Below is a small trained network, with its code and all its weights. Each question gives an input and a class and asks what happens when units are switched off, that is, made to give their printed mean instead of their output.

import numpy as np


def w(rows, s, z=0):
    codes = np.array(rows[::2]) - 128.0
    scale = np.full(codes.shape[1], s)
    scale[-1] = z or s
    return codes * scale


def f(y):
    return y / 2 * (1 + np.tanh(0.7978845608 * (y + 0.044715 * y**3)))


def log_softmax(a):
    a = a - a.max(-1, keepdims=True)
    return a - np.log(np.exp(a).sum(-1, keepdims=True))


def net(x, mask):
    res = np.array(x, float).reshape(1, 7) / 4 @ E
    y = f(res @ A[0][:, :-1].T + A[0][:, -1])
    res = res + np.where(mask, y, B[0][:, -1]) @ B[0][:, :-1]
    return log_softmax(res[-1] @ U[:, :-1].T + U[:, -1])


A, B = {}, {}
E = w([
[126,128,127,113,120,136,115,130],'x0',
[105,162,250,144,22,88,173,110],'x1',
[127,129,126,136,132,123,132,127],'x2',
[130,134,117,128,125,121,135,121],'x3',
[160,246,162,185,130,172,107,202],'x4',
[98,169,142,232,123,103,27,42],'x5',
[125,131,131,113,122,157,124,121],'x6',
],0.011)
A[0] = w([
[76,178,227,177,41,98,107,72,104],'n1',
[174,200,125,152,171,172,115,195,192],'n2',
[186,254,196,163,62,125,109,167,72],'n3',
[144,213,150,226,146,144,26,120,105],'n4',
[92,136,215,106,57,99,202,107,255],'n5',
[74,123,127,146,102,96,69,27,244],'n6',
[202,179,157,153,142,147,179,218,152],'n7',
],0.0077,0.0032)
B[0] = w([
[210,75,168,182,181,154,210,102,251],'n1',
[66,254,87,61,161,126,143,118,229],'n2',
[231,128,123,65,167,147,173,163,239],'n3',
[179,127,126,44,190,20,59,84,246],'n4',
[116,109,240,127,42,70,233,187,254],'n5',
[112,39,108,227,156,162,121,57,234],'n6',
[113,183,108,108,106,196,151,180,219],'n7',
],0.0083,0.0096)
U = w([
[230,32,82,55,206,141,181,153,253],'0',
[40,82,55,209,170,148,20,76,120],'1',
[2,228,63,100,157,180,156,174,141],'2',
[129,203,102,90,182,65,33,67,92],'3',
[41,104,177,102,25,65,168,142,115],'4',
[124,86,158,237,111,149,151,72,65],'5',
[172,209,145,128,51,171,165,204,46],'6',
],0.0075,0.0038)

Each question gives the input, the list of numbers given to net, and the class t.
The units are the neurons (one row each of A and B). Each row of codes is followed by its name. A weight is (code - 128) times the scale printed after its matrix; where a second scale follows, it is the last column's (A, B and U).
mask holds one flag per neuron, in row order. A switched-off neuron (its flag False) gives its mean, the last column of its row in B, instead of its output. The means were averaged over made-up inputs and are rounded, as every weight is.
A unit's drop is (log p(t) with every unit on - log p(t) with that unit switched off) / (log p(t) with every unit on - log p(t) with every unit switched off).
The circuit of an input: a set's keep is (log p(t) with only the set's units on - log p(t) with every unit switched off) / (log p(t) with every unit on - log p(t) with every unit switched off). Starting from all 7 units, units are removed one at a time, each time the one whose removal leaves the highest keep (on an exact tie, the one counted first), for as long as the keep stays at least 0.8.
circuit, biggest first: the units of the circuit, biggest drop first
most important unit: the unit with the biggest drop
top k neurons: the k neurons with the biggest drops, biggest first
input [3,-5,0,4,5,2,4], class 3: most important unit	n4
input [0,1,4,-4,2,6,-8], class 0: circuit, biggest first	n1, n3
input [-7,5,0,8,2,8,6], class 0: top 2 neurons	n3, n4
input [-6,-7,-8,5,0,1,1], class 1: circuit, biggest first	n3, n5
input [0,-1,7,1,1,0,-8], class 2: circuit, biggest first	n1, n4
input [3,0,1,-8,5,-2,-2], class 2: circuit, biggest first	n2, n1
input [0,-3,-3,3,0,7,3], class 1: top 2 neurons	n6, n3
input [0,0,-7,-4,3,-1,-6], class 2: circuit, biggest first	n1, n5, n4
input [-5,2,-2,-1,1,8,4], class 0: circuit, biggest first	n4, n1
input [1,1,-4,2,-6,0,-3], class 4: top 3 neurons	n1, n3, n4
input [5,0,4,6,2,-3,6], class 2: top 2 neurons	n1, n5
input [-5,8,3,7,-4,1,4], class 5: top 2 neurons	n1, n6
input [-7,-1,8,7,5,6,4], class 3: top 3 neurons	n4, n2, n5
input [2,1,1,-7,7,8,-2], class 0: circuit, biggest first	n3
input [-3,1,7,3,1,5,4], class 0: circuit, biggest first	n4, n1
input [-6,8,8,4,-1,4,5], class 5: top 2 neurons	n1, n6
input [-2,1,-6,6,2,4,4], class 0: circuit, biggest first	n1, n3
input [4,2,5,-8,0,0,0], class 4: top 2 neurons	n3, n6
input [5,7,-1,8,2,7,-6], class 0: top 3 neurons	n3, n4, n1
input [7,7,6,7,-7,4,-6], class 5: circuit, biggest first	n6
input [8,8,8,7,2,8,6], class 0: top 3 neurons	n3, n4, n1
input [-8,8,-7,5,4,7,-6], class 0: top 2 neurons	n3, n4
input [2,-3,4,-7,2,1,8], class 3: top 2 neurons	n5, n7
